Below is a small trained network, with its code and all its weights. Each question gives an input and a target symbol and asks what happens when units are switched off, that is, made to give their printed mean instead of their output.

import numpy as np


def w(rows, s, z=0):
    codes = np.array(rows[::2]) - 128.0
    scale = np.full(codes.shape[1], s)
    scale[-1] = z or s
    return codes * scale


def f(y):
    return y / 2 * (1 + np.tanh(0.7978845608 * (y + 0.044715 * y**3)))


def softmax(a):
    e = np.exp(a - a.max(-1, keepdims=True))
    return e / e.sum(-1, keepdims=True)


def log_softmax(a):
    a = a - a.max(-1, keepdims=True)
    return a - np.log(np.exp(a).sum(-1, keepdims=True))


def net(x, mask):
    ids = ['ΓΔΘΛΦΨαβεζμξστω'.index(c) for c in x.split()]
    T = len(ids)
    res = E[ids] + P[:T]
    r = res
    for j in range(2):
        rows = slice(2 * j, 2 * j + 2)
        q, k, v = (r @ M[0][rows].T for M in (Q, K, V))
        z = softmax(np.where(np.tri(T) > 0, q @ k.T / 2**0.5, -1e9)) @ v
        o = O[0][rows]
        res = res + np.where(mask[j], z, o[:, -1]) @ o[:, :-1]
    y = f(res @ A[0][:, :-1].T + A[0][:, -1])
    res = res + np.where(mask[2:10], y, B[0][:, -1]) @ B[0][:, :-1]
    return log_softmax(res[-1] @ U[:, :-1].T + U[:, -1])


Q, K, V, O, A, B = {}, {}, {}, {}, {}, {}
E = w([
[177,71,153],'Γ',
[127,70,144],'Δ',
[177,45,139],'Θ',
[174,122,161],'Λ',
[187,14,146],'Φ',
[89,67,154],'Ψ',
[108,131,248],'α',
[89,146,154],'β',
[125,179,158],'ε',
[157,151,150],'ζ',
[121,136,158],'μ',
[192,97,153],'ξ',
[148,26,128],'σ',
[136,82,153],'τ',
[68,3,133],'ω',
],0.022)
P = w([
[157,201,249],'0',
[65,84,182],'1',
[64,77,167],'2',
[65,79,159],'3',
[71,80,172],'4',
[76,84,168],'5',
[83,84,180],'6',
[83,83,179],'7',
],0.014)
Q[0] = w([
[145,131,140],'head 0',
[133,102,173],'head 0',
[181,126,104],'head 1',
[132,156,3],'head 1',
],0.022)
K[0] = w([
[145,151,95],'head 0',
[200,177,141],'head 0',
[105,158,113],'head 1',
[130,127,3],'head 1',
],0.02)
V[0] = w([
[52,59,156],'head 0',
[66,140,113],'head 0',
[86,50,110],'head 1',
[250,18,151],'head 1',
],0.016)
O[0] = w([
[129,107,188,96],'head 0',
[91,103,150,31],'head 0',
[125,84,183,6],'head 1',
[250,136,146,236],'head 1',
],0.024,0.013)
A[0] = w([
[157,72,249,77],'neuron 0',
[187,54,44,104],'neuron 1',
[156,139,61,122],'neuron 2',
[219,50,194,85],'neuron 3',
[199,216,130,53],'neuron 4',
[36,180,84,116],'neuron 5',
[95,47,215,141],'neuron 6',
[139,179,61,2],'neuron 7',
],0.011,0.0092)
B[0] = w([
[125,10,1,175],'neuron 0',
[92,153,169,205],'neuron 1',
[178,149,178,195],'neuron 2',
[62,158,135,229],'neuron 3',
[67,81,157,253],'neuron 4',
[124,96,223,166],'neuron 5',
[195,247,166,142],'neuron 6',
[107,156,28,177],'neuron 7',
],0.0087,0.047)
U = w([
[150,146,241,158],'Γ',
[99,109,113,218],'Δ',
[154,95,207,158],'Θ',
[211,181,93,106],'Λ',
[117,79,179,67],'Φ',
[156,119,116,246],'Ψ',
[92,147,141,127],'α',
[46,123,164,39],'β',
[12,144,62,61],'ε',
[69,162,13,68],'ζ',
[78,149,126,249],'μ',
[171,200,198,95],'ξ',
[54,85,69,15],'σ',
[140,125,181,223],'τ',
[150,104,42,79],'ω',
],0.011)

Each question gives the input, a string of symbols that net reads in full, and the target symbol t.
The units are the heads (2 rows each of Q, K, V and O) and the neurons (one row each of A and B). Each row of codes is followed by its name. A weight is (code - 128) times the scale printed after its matrix; where a second scale follows, it is the last column's (O, A, B and U).
mask holds one flag per unit, heads first, then neurons. A switched-off unit (its flag False) gives its mean, the last column of its rows in O or B, instead of its output. The means were averaged over made-up inputs and are rounded, as every weight is.
A unit's drop is (log p(t) with every unit on - log p(t) with that unit switched off) / (log p(t) with every unit on - log p(t) with every unit switched off).
The circuit of an input: a set's keep is (log p(t) with only the set's units on - log p(t) with every unit switched off) / (log p(t) with every unit on - log p(t) with every unit switched off). Starting from all 10 units, units are removed one at a time, each time the one whose removal leaves the highest keep (on an exact tie, the one counted first), for as long as the keep stays at least 0.8.
circuit, biggest first: the units of the circuit, biggest drop first
unit that matters most: the unit with the biggest drop
top k neurons: the k neurons with the biggest drops, biggest first
input σ ξ Λ β σ, target σ: circuit, biggest first -> (neuron 0; neuron 3; head 1; head 0)
input Φ ζ ε Λ ε ζ Φ μ, target Φ: unit that matters most -> neuron 0
input Θ Λ ω σ Λ Λ, target Θ: top 2 neurons -> (neuron 0; neuron 7)
input β Λ Θ Γ, target β: circuit, biggest first -> (head 1; neuron 5; head 0)
input σ Λ Θ ε β β ξ Θ, target σ: circuit, biggest first -> (neuron 0; neuron 3; head 1; head 0)
input Θ Δ Ψ ζ Φ, target Θ: circuit, biggest first -> (head 1; neuron 4)
input Φ μ τ, target Φ: circuit, biggest first -> (neuron 0; head 1; neuron 4; neuron 3)
input Γ σ τ ω σ μ β, target Γ: circuit, biggest first -> (head 1; neuron 4)
input Θ ζ σ ξ ε β, target Θ: top 2 neurons -> (neuron 0; neuron 7)
input ζ Λ σ ζ ζ, target ζ: circuit, biggest first -> (neuron 7; head 0)
input Λ ζ Λ σ Φ Γ Δ, target Λ: circuit, biggest first -> (neuron 3; head 1)
input σ ε σ Θ, target σ: circuit, biggest first -> (neuron 0; head 1; neuron 3; head 0)
input ξ μ β, target ξ: top 2 neurons -> (neuron 0; neuron 4)
input ε σ β β Θ ζ, target ε: top 2 neurons -> (neuron 5; neuron 7)
input σ ζ Λ τ, target σ: top 3 neurons -> (neuron 0; neuron 3; neuron 2)
input Γ Λ Ψ σ Δ Λ ω Γ, target Γ: top 2 neurons -> (neuron 4; neuron 1)
input Γ σ Θ Λ Ψ ξ σ, target Γ: circuit, biggest first -> (head 1; neuron 1)
input Λ Λ ε, target Λ: unit that matters most -> neuron 3
input ω ζ τ Λ σ ω Λ Δ, target ω: circuit, biggest first -> (neuron 0; head 1; neuron 4)
input Λ Λ Γ ω Λ Λ Γ, target Λ: unit that matters most -> head 0
input ω ζ Λ μ, target ω: top 2 neurons -> (neuron 0; neuron 6)
input Λ Γ μ, target Λ: top 4 neurons -> (neuron 3; neuron 2; neuron 0; neuron 7)
